[128 = 0]

jzfm: [170  99 120  99 169 125 134 150 100 142 108 138  87 144  81 133 132 118
 104 176 124  91 134 115 115 151 135]
blqq: [146  86 120 130 113 138 131 145 140 121 135 121 128 135 130 116 154 117
 101 160 141 103 154 143 121 165 114]
blqq: [123 112 125 106 140 118 126 121 154 139 133 127 146 142 112 122 154 106
 137 117 155 153 157 155 125 141 155]
mjsc: [159  90 107 104 195 110 128 145 124 104 132 107 147  99 113 174 127 110
 134 104 173 177 151 158 125 169 128]
blqq: [128 129 131 150 128 138 135 139 128 125 155 119 116 109 124 142 144 119
  98 160 119 107 122 130 129 131  98]
jzfm: [128 134 139 115  81 112 129 111 137 127 121 137 134 151 153 132 123  98
 105 106 129 123 136  99 123 116 133]
jzfm: [ 87 188 147 137  77 111 126  97 152 107 131 119 138  96 177 175  96 114
 146  50 133 151 106 106 125  75  97]
blqq: [130 122 122 112 128 130 114 118 128 140 110 137 142 137 127 112 119 140
 157 119 131 137 136 133 130 131 154]
mjsc: [121 148 126 110 152 138 115 123 132 153 122 129  99  89  87 164 123 125
 152 148 132 100 122 137 116 113 115]
chhl: [115 155 134 128 134 126 132 135 137 126 129 121  89 110 115 152 133 133
 144 128 112 109 109 128 117 102  98]
chhl: [110 129 128 146 128 132 134 130 135 117 126 125 145 141 142  93 128 158
 150 107 131 155 124 145 136 128 141]
mjsc: [123 141 141 144 111 131 144 132 116 137 128 140 105 160 124  97 133 132
  97 155 103  99 113 103 129 114 131]
blqq: [130 114 122 114 126 128 121 122 131 134 108 135 143 146 129 103 123 139
 149 116 141 139 141 136 128 139 156]
chhl: [ 91 155 144 167 105 123 142 116 138 119 156 128 160 156 161  87 140 139
 123 100 110 170 114 129 150 104 144]
chhl: [138 110 117 125 151 128 119 123 121 126 137 124 166 112 130 138 121 121
 130 119 150 163 142 142 139 150 144]
chhl: [142 132 136 116 125 109 140 128 115 128 124 136 112 151 125 138 125 102
  94 129 120 120 125  97 124 121 132]
mjsc: [110 152 135 127 103 129 118 111 139 139 130 134 129 130 138 126 129 130
 147 119 109 126 121 122 130 102 130]
mjsc: [128 137 134 134 100 135 122 120 115 143 120 146 125 155 138  96 122 143
 127 144  94 110 117 104 135 114 143]
jzfm: [162 108 119 132 134 115 128 156 124  95 158 109 112 116 149 167 154 118
 115 138  89 131 122 125 127 139  82]
chhl: [140 112 114 114 160 130 117 130 124 127 124 121 143 102 117 149 119 129
 147 122 151 146 139 147 128 147 132]
chhl: [108 147 133 142 112 131 131 119 136 113 126 118 139  97 147 149 103 128
 129  97 155 134 121 127 126 119 108]
mjsc: [125 145 129 121  88 129 119 119 139 108 107 117 116  81 156 180  90 122
 139  94 149 103 122 112 110 115  82]
chhl: [163  95 128 123 114 123 138 135 102 132 120 145 129 176 131  98 130 111
  72 160 120 107 140  97 131 153 151]
blqq: [137 136 128 120 112 124 109 121 123 140 138 139 124 142 140 126 142 133
 148 138  71 126 118 113 136 108 132]
chhl: [121 149 137 146 103 136 128 121 128 126 150 121 122  88 138 171 119 101
  91 143 128  99 118 110 126 115  87]
blqq: [139 146 133 138 103 126 117 120 103 128 138 138 129 132 156 135 115 132
 120 134  76 123 104  91 141 105 121]
jzfm: [102 136 128 146 135 128 136 138 157 108 145 107 128 113 136 129 150 144
 155 104 135 152 126 163 127 123 107]
jzfm: [119 159 136 133 101 123 123 115 125 117 126 126 125 102 154 163 100 123
 131 100 119 124 109 103 126 100 102]
mjsc: [171  63 104 122 138 131 115 150 122 113 138 122 157 143 143 108 153 135
 128 149 121 146 157 151 137 182 138]
jzfm: [161 104 127 154 150 137 148 153  90 124 153 127 116 129 113 130 135 111
  49 193 117  99 122 108 136 156 112]
mjsc: [127 122 125 138 131 143 136 135 121 117 106 121 123  99 124 135  96 139
 118 128 170 107 128 131 119 144 110]
mjsc: [ 98 156 134 141 147 153 129 110 109 160 101 146 132 120  96  93  88 161
 143 139 151 117 112 128 135 114 162]
blqq: [147 119 125 148  98 145 124 146 110 120 129 132 105 140 149 105 133 158
 123 166  73  88 110 109 131 128 103]
mjsc: [122 131 143 139  79 127 119 127 149 169 185 152 112 220 132  52 231 123
 120 200   4 107 127 122 147  97 154]
blqq: [120 136 135 154 121 133 134 125 119 132 153 132 144 139 137 109 137 127
 102 144 109 136 120 121 144 123 135]
chhl: [134 137 135 141 133 129 154 160 116 112 115 123  62 138 115 125 130 148
 110 151 104  81 101 110 112 117  91]
jzfm: [148 100 127 160 135 131 151 161 120 106 165 113 117 135 132 125 161 115
  65 173 115 113 129 130 132 156  97]
jzfm: [ 94 141 136 130  94 134 115  87 141 153 120 146 185 149 146  84 113 130
 144  99 151 158 143 131 143 118 182]
jzfm: [137  98 113 116 110 128 104 129 151 123 134 125 154 146 155 104 159 146
 177 116 103 154 149 156 134 143 140]
blqq: [113 176 137 137 153 124 136 111 102 117 118 120 130  59 124 201  57 113
 110  89 173 137  99 101 127 103 103]
[141 106 127 138 148 125 149 150 123 117 138 121 116 143 116 118 147 120
  92 151 134 123 134 133 126 150 122] : mjsc
[123 118 128 147 124 140 142 135 116 119 103 132 136 147 136  81 106 161
 125 123 147 127 124 127 131 141 144] : blqq
[134 105 123 149 116 153 120 125 121 141 150 130 161 118 131 111 135 121
  95 172 136 115 143 136 142 156 132] : blqq
[122 119 136 141 108 117 143 127 143 118 152 124 148 153 146 114 153 102
  90 123 135 145 142 130 134 136 132] : jzfm
[163  56 105 115 144 133 105 118 112 150 136 148 215 181 134  57 149 129
 126 150 136 183 177 153 159 190 216] : chhl
[125 126 131 130 133 121 140 141 145 122 146 119 108 135 119 133 161 116
 117 138 120 124 131 139 122 127 112] : blqq
[110 147 145 131  95 108 140 109 134 130 128 142 145 178 152  97 130 115
 112  96 118 152 126 104 136 104 159] : chhl
[130 151 133 137 118 127 119 116 108 132 142 134 135 115 143 147 112 123
 119 130  98 129 108 101 140 107 122] : blqq
[137 128 120 101 127 128 102 108 121 142 108 137 146 109 129 148 100 126
 157 112 137 134 135 122 128 127 144] : blqq
[113 145 130 116 100 116 101  99 144 139 141 138 164 144 159 119 139 130
 175  92  93 171 130 129 143 101 156] : mjsc
[ 90 154 151 167  55 132 144 103 145 120 144 130 160 139 174 106 118 108
  78 106 146 126 127 106 137 111 123] : jzfm
[144 132 126 107 110 106 106 107 123 125 138 134 160 128 162 158 120 105
 139  94 105 163 131 107 138 116 139] : jzfm
[145  77 113 107 102 136 107 124 139 145 109 146 160 186 139  54 153 149
 157 140 119 135 164 147 134 161 182] : blqq
[104 158 145 162  95 139 138 105 114 134 136 136 153 118 147 122  95 117
  81 127 143 120 114  99 141 112 130] : jzfm
[124 133 143 163 100 126 154 135 114 114 140 133 127 164 152  93 131 128
  74 138 109 120 114 100 138 123 126] : chhl
[167  85 105 127 179 140 131 158  99 104 110 112 126  86 113 155  98 143
 120 142 170 123 135 143 122 179 108] : chhl
[111 142 137 136 115 117 135 120 140 124 142 128 139 146 142 117 140 122
 126 107 121 151 126 128 134 113 136] : mjsc
[106 136 125 157 157 162 133 119 110 137 118 124 156  73 106 129  78 144
 114 138 197 124 125 144 135 147 132] : blqq

fd-fj: [129 128 131 109 107 131 103  99  77 137 122 132 124 140 118 131 159 160
 154 150 104 100 126 138 136 151 130]
qm-ls: [148  85 111 124 118 124 149 130 172 104 149  85 187 152  88 126 113 132
 101 130 187 179 140  60  96 144 123]
jn-sj: [146 120 151 147 114 115 125 152 126 104 164 135  98 100 137  94 123 143
 131 125 166 136 145  73 111 155 119]
gn-rt: [124 110 112 128 124 146 165 138 147 125 148 132 142 159 109 122 144 163
 141 149 129 150 154  89 114 103  94]
fd-fj: [139 162 103 151 127 104 139 166 166 128 119 164 115  92 171 119  78 113
 148 152  98 103 111 164 140  63 138]
qm-ls: [136 102 118 110 110 143 115 111 143 104 124  88 174 142  86 137 123 123
 127 111 163 189 117 101  76 156 124]
gn-rt: [129  89 113 131 145 139 152 120 142 134 151  91 144 149  90 114 132 110
 121 131 129 133 124 102 111 143 125]
fd-fj: [141 139 127 148 123 108 112 125  91 147 157 131  78 106 130  98 124 153
 152 159 111  83 135 128 149 136 139]
gn-rt: [142 140 106 122 145 120  84  80  75 139 144 108 115 129  95 144  95 134
 146 161 146 116 149 138 140 118 169]
zj-rp: [129 128 122 150 116 107 121 113 140 179 131 105 103 116 101  89 124 127
 107 125 100 120 101 167 145 154 141]
jn-sj: [111 170 130 151 134 125 126 144  97 154 129 121  77 113 161 129 151 160
 147 130  90  92 130 159 165 123 110]
gn-rt: [109 120 104 125 120 137 163 119 165 176 104 140 146 160 108 117 148 133
 122 140  59 121 104 179 143 100 114]
gn-rt: [135 124 139 124 114 145 116 117 121 116 147 190  92 119 106 100 112 142
 163 144 134 160 153 115  92 100 124]
jn-sj: [129 126 113 123 129 120 127 123 137 133 113 101 158 135 127 143 124 116
 116 127 123 121 110 142 136 134 139]
zj-rp: [112 124 129 111 148 145 143 136 125 111 107 100 167 151 147 170 154 111
 117 107 128 121 121 124 133 136 117]
jn-sj: [129  92 145 117 124 141 155 122 151 116 147 151 149 162  99 120 143 147
  99 126 173 172 169  70 114 129 110]
fd-fj: [120 102 124  91 136 147 130  86 112 135 112 136 169 175  97 154 150 125
 119 141 122 126 138 133 133 125 138]
qm-ls: [130 126 102 135 148 126 134 132  83 136 148  82 118 131 138 132 146 134
 169 163  85  53 115 125 147 139 129]
gn-rt: [130 109 135 139 125 129 139 132 151 129 145 111 127 129 106 107 128 128
 107 111 153 161 132 101 111 150 118]
gn-rt: [123 159 118 116 140 134 106 117  86 132 108 175 103 116 156 145 118 117
 179 160  74  74 120 184 145  81 148]
qm-ls: [132 148 136 137 114 113 112 138 117 134 121 140 104 102 152 116 127 133
 138 128 110 105 113 150 139 136 133]
jn-sj: [102 136 148 127 165 154 139 127 118 126 129 124 115 144 132 156 146 119
 105  94 152 152 158 122 137 123 113]
zj-rp: [132 133 137 134  90 124 128 128 129 144 136 173  99 125 121  93 142 177
 144 147 111 136 140 127 127 122 110]
fd-fj: [148 123  97 157 131  84 128 106 150 182 153  94 120 124  89  95  88 131
  92 158 130 111 126 145 167 127 165]
zj-rp: [130 159 125 148 146 113 100 118 104 144 138 104  91 104 130 133 101 126
 122 123 143 124 136 150 150 128 150]
qm-ls: [147 167 105 169 127  96  86 126  85 144 167  42  80  90 120 120 100 168
 144 139 157 121 135 118 144 160 141]
jn-sj: [147 139 111 159 101  96 116 137 135 150 148  92 105 100 119  91 111 155
 133 142 123 122 111 129 132 151 131]
fd-fj: [ 87 109 156  80 191 190 152 102  94 112 105 203 135 177 138 178 165  75
 135 118 103 108 159 146 132  79 126]
zj-rp: [111 128 104 125 154 151 165 151 162 115 115 108 164 149 140 161 128 108
 130 118 118 142 123 129 119  90 106]
qm-ls: [129 132 125 112 122 131 108 122 137 109  98 105 165 125 129 156 117 104
 120 103 143 155 104 143 108 141 138]
zj-rp: [129 150 138 139 151 113  98 119  95 131 133  91 107 108 139 146 115 115
 108 109 159 117 134 135 152 153 153]
fd-fj: [132 144 119 128 112 117 116 125 112 141 119 140 118 120 140 124 131 146
 150 150  95  97 116 154 143 121 133]
fd-fj: [139 133 132 174 139  99 132 141 111 159 182 105  60 100 126  78 122 148
 123 143 130  90 143 108 158 150 132]
jn-sj: [117 133 130 142 147 163 138 146 118 105 161 117  92 125 120 126 132 143
 161 115 150 170 158  88  90 115  92]
zj-rp: [138  94 141 120 104 119 154 136 161 119 133 137 165 149 119 114 147 144
  94 128 155 144 138  81 125 150 115]
qm-ls: [ 94 127 157 102 161 154 156 122 155 129  88 189 151 161 147 167 144  90
  78  92 131 149 148 157 149  88 125]
jn-sj: [139 141 120 167  98  99 128 137 134 166 160 104  85 110 112  80 128 186
 126 144 125 130 134 119 145 147 115]
zj-rp: [112 179 132 133 151 149 105 140  80 110 124 138  82 106 166 160 125 137
 174 121 122 122 145 148 129  97 117]
jn-sj: [129 157 125 153 125 108 104 125 116 159 129 113  84  96 132 109 112 129
 130 124 108 112 110 170 147 137 143]
qm-ls: [122 139 135 135 131 135 110 112 109 138 138 105 105 127 108 130 131 145
 122 111 150 158 143 126 125 145 124]
gn-rt: [139 105 152 109  83 118 132 134 164 100 114 128 187 146 123 135 148 159
  82 105 188 183 139  76 113 167 111]
fd-fj: [112  99 138 107 168 158 158 116 125 119 134 152 144 166 118 148 145 102
 115 127 136 126 158 107 130 106 125]
fd-fj: [123 121 119 118 137 132 142 122 149 132 114 135 154 145 123 142 122 112
 114 129 124 133 127 140 133 106 133]
jn-sj: [133  83 143  90 128 158 154 134 139  71 131 177 177 161 126 143 143 118
 139 137 158 149 155  63  87 112 112]
gn-rt: [126 102 100 109 126 131 141  96 139 155 115 112 172 168  90 135 138 127
 119 150 100 120 115 146 136 124 137]
zj-rp: [116 128 110 133 143 139 159 145 161 130 120 107 151 143 131 142 129 119
 120 119 118 141 122 132 127 107 111]
zj-rp: [138 128 144 121 116 117 111 116 106 122 134 141 125 128 128 129 132 149
 121 136 154 125 148 109 138 143 137]
qm-ls: [111 146 117 108 160 146 116 113 124 119  91 108 161 140 135 186 115  88
 118 104 133 143 120 166 131 105 144]
qm-ls: [116 141 126 115 159 131 135 127 152 118  95 123 169 141 147 180 110  90
  87 102 154 146 132 149 146 100 143]
gn-rt: [106 132 128 120 117 154 169 159 156 131 100 205 122 136 163 116 157 126
 167 140  43 103 107 166 121  75  92]
[117 157 106 136 136 129  87  90  85 182 111 112  78 107 109 116 118 108
 164 137  50  87  83 225 143 128 157] : zj-rp
[124  99 152 105 115 154 152 155 137  82 120 162 154 139 150 130 163 120
 147 117 124 131 123  88  91 138  97] : zj-rp
[106 146 116 121 145 130 148 126 155 160  85 158 143 141 148 148 127  99
 111 126  73 103 106 201 164  82 137] : fd-fj
[127 156 104 155 153 112 118 120 133 159 136  89 106 114 118 132  91 120
 112 126 134 133 130 160 153 110 148] : zj-rp
[112 127 164  97 115 164  99 111  53 105 119 144 110 139 136 145 190 154
 169 117 115 117 135 116 109 170 105] : fd-fj
[126 114 150 119 137 148 127 119 128 112 139 170 112 130 113 119 122 115
 128 118 152 160 152 109 103 117 127] : jn-sj
[119 157 134 173 142 120 112 124 135 176 148 124  43  87 110  83  98 115
 117 103 116 149 122 176 136 127 138] : gn-rt
[134 131 107 117 153 129 124 117 124 112 128 119 154 139 124 162  98 113
 130 143 153 131 145 121 130  95 148] : zj-rp
[132 142 106 123 129 123 105  96 106 150 125 135 119 130 108 132 107 135
 147 157 109 116 130 163 140 103 152] : zj-rp
[154  92 145 130 116 125 124 135 149  88 161 136 132 113 105  97 102 114
 122 121 189 170 141  61  79 150 133] : jn-sj
[118 141 123 128 149 140 121 114 118 134 127 120 120 135 117 147 119 125
 125 121 138 146 143 141 132 111 132] : qm-ls
[147 141 127 151 103 101 105 137 117 132 148  94 104  97 128 103 118 156
 133 131 144 126 121 113 128 164 131] : qm-ls
[133 122 116 126 129 130 121 122 123 120 132  88 146 133 114 138 125 128
 130 125 143 139 123 114 116 145 129] : qm-ls
[129 129 165 106 119 138 105 129  80  90 125 156 121 122 156 143 156 137
 147 121 146 113 142 101 119 155 124] : zj-rp
[136 138 105 109 139 111 143 153 175 102  79 164 190 121 181 165  86  67
 123 140 105  93  94 169 140  67 157] : qm-ls
[128 125 141 130 132 127 119 115 131 135 132 142 113 122 114 117 117 116
 111 117 143 145 135 133 126 131 140] : jn-sj
[134 153 133 146 142 110  93 117 103 138 138  99  94  99 129 130 102 120
 116 115 154 127 131 142 144 146 154] : gn-rt
[130 169 127 131 122 109  93 137 113 126  95 120 122  92 171 148 111 109
 136 116 109 100  93 180 145 132 149] : qm-ls
[140 137 104 156 114 110 116 130 139 149 145  81 111 107 106 102 105 143
 134 133 127 141 111 134 121 142 131] : jn-sj
[124 144 121 119 136 126 120 132 126 121 100 132 143 120 154 153 118 101
 134 125 108 107 106 162 136 113 142] : qm-ls
[129 123 115 121 132 125 147 141 128 113 127  92 170 152 141 158 146 147
 120 136 143 116 138  96 141 133 115] : gn-rt
[142 112 137 126 122 125 119 124 125 106 148 110 139 130 111 127 122 138
 115 122 182 158 149  79 110 153 129] : gn-rt
[134 120 129 143 137 126 132 144 138 108 150  79 133 120 123 129 120 124
 113 106 174 156 135  85 110 154 120] : jn-sj
[126 103  94  97 139 154 140 112 137 117 106 140 175 155 111 147 120  90
 164 154  83 114 102 151 101  89 137] : zj-rp
